Below is a small trained network, with its code and all its weights. Each question gives an input and a class and asks what happens when units are switched off, that is, made to give their printed mean instead of their output.

import numpy as np


def w(rows, s, z=0):
    codes = np.array(rows[::2]) - 128.0
    scale = np.full(codes.shape[1], s)
    scale[-1] = z or s
    return codes * scale


def f(y):
    return y / 2 * (1 + np.tanh(0.7978845608 * (y + 0.044715 * y**3)))


def log_softmax(a):
    a = a - a.max(-1, keepdims=True)
    return a - np.log(np.exp(a).sum(-1, keepdims=True))


def net(x, mask):
    res = np.array(x, float).reshape(1, 4) / 4 @ E
    y = f(res @ A[0][:, :-1].T + A[0][:, -1])
    res = res + np.where(mask, y, B[0][:, -1]) @ B[0][:, :-1]
    return log_softmax(res[-1] @ U[:, :-1].T + U[:, -1])


A, B = {}, {}
E = w([
[121,75,115,69,249,109],'x0',
[206,146,162,55,106,199],'x1',
[128,131,129,129,131,127],'x2',
[114,66,231,177,139,138],'x3',
],0.015)
A[0] = w([
[51,88,83,136,200,87,147],'n0',
[156,129,85,135,140,143,213],'n1',
[65,121,143,175,87,61,130],'n2',
[104,134,107,204,96,92,179],'n3',
[186,85,138,34,214,202,59],'n4',
[178,150,96,91,101,146,160],'n5',
[70,115,88,205,59,121,238],'n6',
[72,71,166,164,198,150,136],'n7',
[180,86,207,164,77,189,135],'n8',
[152,98,231,205,147,199,176],'n9',
[126,203,115,114,88,172,156],'n10',
[80,25,131,139,92,27,113],'n11',
[79,184,104,214,67,59,207],'n12',
[71,108,80,122,180,109,163],'n13',
[137,163,53,93,53,183,179],'n14',
[178,175,9,108,147,54,253],'n15',
[74,152,68,133,167,102,163],'n16',
[150,218,184,137,71,229,136],'n17',
[67,70,183,132,133,148,158],'n18',
],0.013,0.0061)
B[0] = w([
[34,111,99,182,128,147,234],'n0',
[142,215,97,121,109,125,162],'n1',
[137,90,155,92,143,69,211],'n2',
[141,150,155,89,81,60,209],'n3',
[182,157,98,9,90,40,227],'n4',
[165,171,127,155,176,158,192],'n5',
[188,164,90,76,68,95,237],'n6',
[106,92,205,155,144,89,230],'n7',
[101,27,74,182,42,140,222],'n8',
[85,15,137,116,40,122,245],'n9',
[128,187,147,174,190,172,201],'n10',
[85,121,166,136,172,110,218],'n11',
[213,183,116,28,112,102,251],'n12',
[46,95,88,174,98,118,202],'n13',
[171,190,154,170,148,167,231],'n14',
[117,192,23,183,78,158,248],'n15',
[47,157,86,135,96,150,195],'n16',
[123,94,111,220,115,179,237],'n17',
[103,74,179,106,124,112,209],'n18',
],0.011,0.017)
U = w([
[156,202,70,47,139,90,254],'0',
[37,78,52,199,88,172,228],'1',
[169,61,187,38,100,55,97],'2',
[21,85,201,159,226,96,13],'3',
[169,153,176,187,178,246,30],'4',
],0.011,0.002)

Each question gives the input, the list of numbers given to net, and the class t.
The units are the neurons (one row each of A and B). Each row of codes is followed by its name. A weight is (code - 128) times the scale printed after its matrix; where a second scale follows, it is the last column's (A, B and U).
mask holds one flag per neuron, in row order. A switched-off neuron (its flag False) gives its mean, the last column of its row in B, instead of its output. The means were averaged over made-up inputs and are rounded, as every weight is.
A unit's drop is (log p(t) with every unit on - log p(t) with that unit switched off) / (log p(t) with every unit on - log p(t) with every unit switched off).
The circuit of an input: a set's keep is (log p(t) with only the set's units on - log p(t) with every unit switched off) / (log p(t) with every unit on - log p(t) with every unit switched off). Starting from the 12 units with the biggest drops (on a tie, the unit counted first), units are removed one at a time, each time the one whose removal leaves the highest keep (on an exact tie, the one counted first), for as long as the keep stays at least 0.8.
units of the circuit, in order: the units of the circuit, biggest drop first
top k neurons: the k neurons with the biggest drops, biggest first
drop of u: that unit's drop, to one decimal
input [0,8,7,1], class 1: units of the circuit, in order -> (n17)
input [0,-8,8,2], class 2: top 3 neurons -> (n12 n6 n3)
input [2,0,-3,3], class 3: units of the circuit, in order -> (n6 n15)
input [4,1,-2,-3], class 0: top 3 neurons -> (n4 n8 n17)
input [-8,8,-1,0], class 4: top 3 neurons -> (n14 n10 n5)
input [1,-6,-5,8], class 3: top 2 neurons -> (n11 n0)
input [0,8,6,-7], class 4: top 2 neurons -> (n14 n17)
input [1,-2,-8,3], class 3: top 2 neurons -> (n4 n12)
input [7,4,3,0], class 0: drop of n2 -> 0.1
input [-7,-1,-7,-8], class 0: drop of n12 -> 0.2
input [5,2,4,-2], class 0: drop of n4 -> 1.0
